Below are the code and all the weights of a small trained network. Each question names an input and a class and asks about switching units off, where a switched-off unit gives its printed mean instead of its output.

import numpy as np


def w(rows, s, z=0):
    codes = np.array(rows[::2]) - 128.0
    scale = np.full(codes.shape[1], s)
    scale[-1] = z or s
    return codes * scale


def f(y):
    return np.maximum(y, 0)


def log_softmax(a):
    a = a - a.max(-1, keepdims=True)
    return a - np.log(np.exp(a).sum(-1, keepdims=True))


def net(x, mask):
    res = np.array(x, float).reshape(1, 8) / 4 @ E
    y = f(res @ A[0][:, :-1].T + A[0][:, -1])
    res = res + np.where(mask, y, B[0][:, -1]) @ B[0][:, :-1]
    return log_softmax(res[-1] @ U[:, :-1].T + U[:, -1])


A, B = {}, {}
E = w([
[139,131,137,137,137],'x0',
[134,130,133,133,132],'x1',
[57,191,126,22,220],'x2',
[115,124,118,118,118],'x3',
[208,147,104,48,99],'x4',
[110,124,114,110,115],'x5',
[143,121,10,188,190],'x6',
[130,20,141,76,162],'x7',
],0.011)
A[0] = w([
[53,123,148,188,139,124],'N0',
[109,167,133,97,158,36],'N1',
[134,123,86,143,151,118],'N2',
[130,151,117,144,88,8],'N3',
[141,133,79,137,141,86],'N4',
[182,106,110,128,88,97],'N5',
[133,125,102,131,137,105],'N6',
[110,128,135,125,151,86],'N7',
[128,151,120,88,201,133],'N8',
[165,81,120,176,72,20],'N9',
[149,134,73,130,148,96],'N10',
[117,64,143,116,142,87],'N11',
[234,174,84,58,102,33],'N12',
[136,79,122,105,140,29],'N13',
[125,153,216,95,78,112],'N14',
[99,129,101,129,96,255],'N15',
[130,127,105,144,146,104],'N16',
[134,103,83,144,167,64],'N17',
[142,137,129,121,160,112],'N18',
[149,153,63,136,152,119],'N19',
[154,168,118,83,159,122],'N20',
[137,250,106,143,83,103],'N21',
[174,57,132,82,167,74],'N22',
],0.02,0.0028)
B[0] = w([
[33,124,218,161,106,230],'N0',
[117,94,56,79,119,198],'N1',
[152,154,167,98,123,186],'N2',
[135,124,85,133,154,168],'N3',
[165,129,162,100,135,182],'N4',
[87,93,92,73,141,199],'N5',
[149,121,147,112,123,156],'N6',
[102,135,99,124,107,158],'N7',
[97,105,61,66,127,230],'N8',
[82,118,31,26,133,247],'N9',
[166,161,166,100,118,189],'N10',
[153,162,116,204,144,186],'N11',
[18,142,251,177,97,237],'N12',
[157,140,100,180,150,174],'N13',
[225,150,200,60,108,246],'N14',
[145,130,139,125,145,165],'N15',
[144,136,156,116,111,166],'N16',
[172,128,173,121,108,196],'N17',
[113,133,125,100,124,155],'N18',
[184,128,164,107,106,207],'N19',
[99,104,97,93,139,198],'N20',
[184,121,39,246,175,250],'N21',
[166,137,81,246,153,219],'N22',
],0.023,0.015)
U = w([
[254,144,152,85,49,21],'0',
[102,90,26,79,75,77],'1',
[184,131,57,235,107,255],'2',
[48,123,167,178,47,178],'3',
],0.0096,0.0016)

Each question gives the input, the list of numbers given to net, and the class t.
The units are the neurons (one row each of A and B). Each row of codes is followed by its name. A weight is (code - 128) times the scale printed after its matrix; where a second scale follows, it is the last column's (A, B and U).
mask holds one flag per neuron, in row order. A switched-off neuron (its flag False) gives its mean, the last column of its row in B, instead of its output. The means were averaged over made-up inputs and are rounded, as every weight is.
A unit's drop is (log p(t) with every unit on - log p(t) with that unit switched off) / (log p(t) with every unit on - log p(t) with every unit switched off).
unit that matters most: the unit with the biggest drop
k most important neurons: the k neurons with the biggest drops, biggest first
drop of u: that unit's drop, to one decimal
input [-8,-4,8,2,1,-7,-7,-1], class 1: 2 most important neurons -> [N1; N8]
input [-6,2,-2,8,-8,-3,3,-3], class 3: unit that matters most -> N0
input [5,1,2,4,3,2,3,1], class 0: 2 most important neurons -> [N0; N9]
input [-3,1,5,6,-3,2,5,3], class 0: 2 most important neurons -> [N9; N17]
input [6,7,-3,6,-3,7,-7,8], class 2: 4 most important neurons -> [N22; N11; N13; N19]
input [7,1,-6,0,6,7,-4,7], class 2: 2 most important neurons -> [N22; N11]
input [-4,1,-5,4,5,-7,-4,5], class 1: 2 most important neurons -> [N9; N5]
input [-7,6,-6,-4,-1,-5,5,-3], class 1: 2 most important neurons -> [N9; N14]
input [-6,-4,7,-4,8,-5,5,8], class 2: 3 most important neurons -> [N22; N0; N9]
input [-5,-4,-1,7,7,-2,6,-6], class 3: 3 most important neurons -> [N12; N14; N22]
input [0,-5,8,-7,5,3,8,-2], class 0: 3 most important neurons -> [N19; N10; N9]
input [0,-2,3,-2,0,-2,-3,-7], class 2: drop of N21 -> 2.3
input [4,1,-2,0,-6,1,-8,-8], class 0: drop of N22 -> 1.9
input [3,-3,-5,7,-5,0,-1,-5], class 1: drop of N11 -> 0.3
input [-6,-4,-1,0,-4,7,4,-1], class 0: unit that matters most -> N12
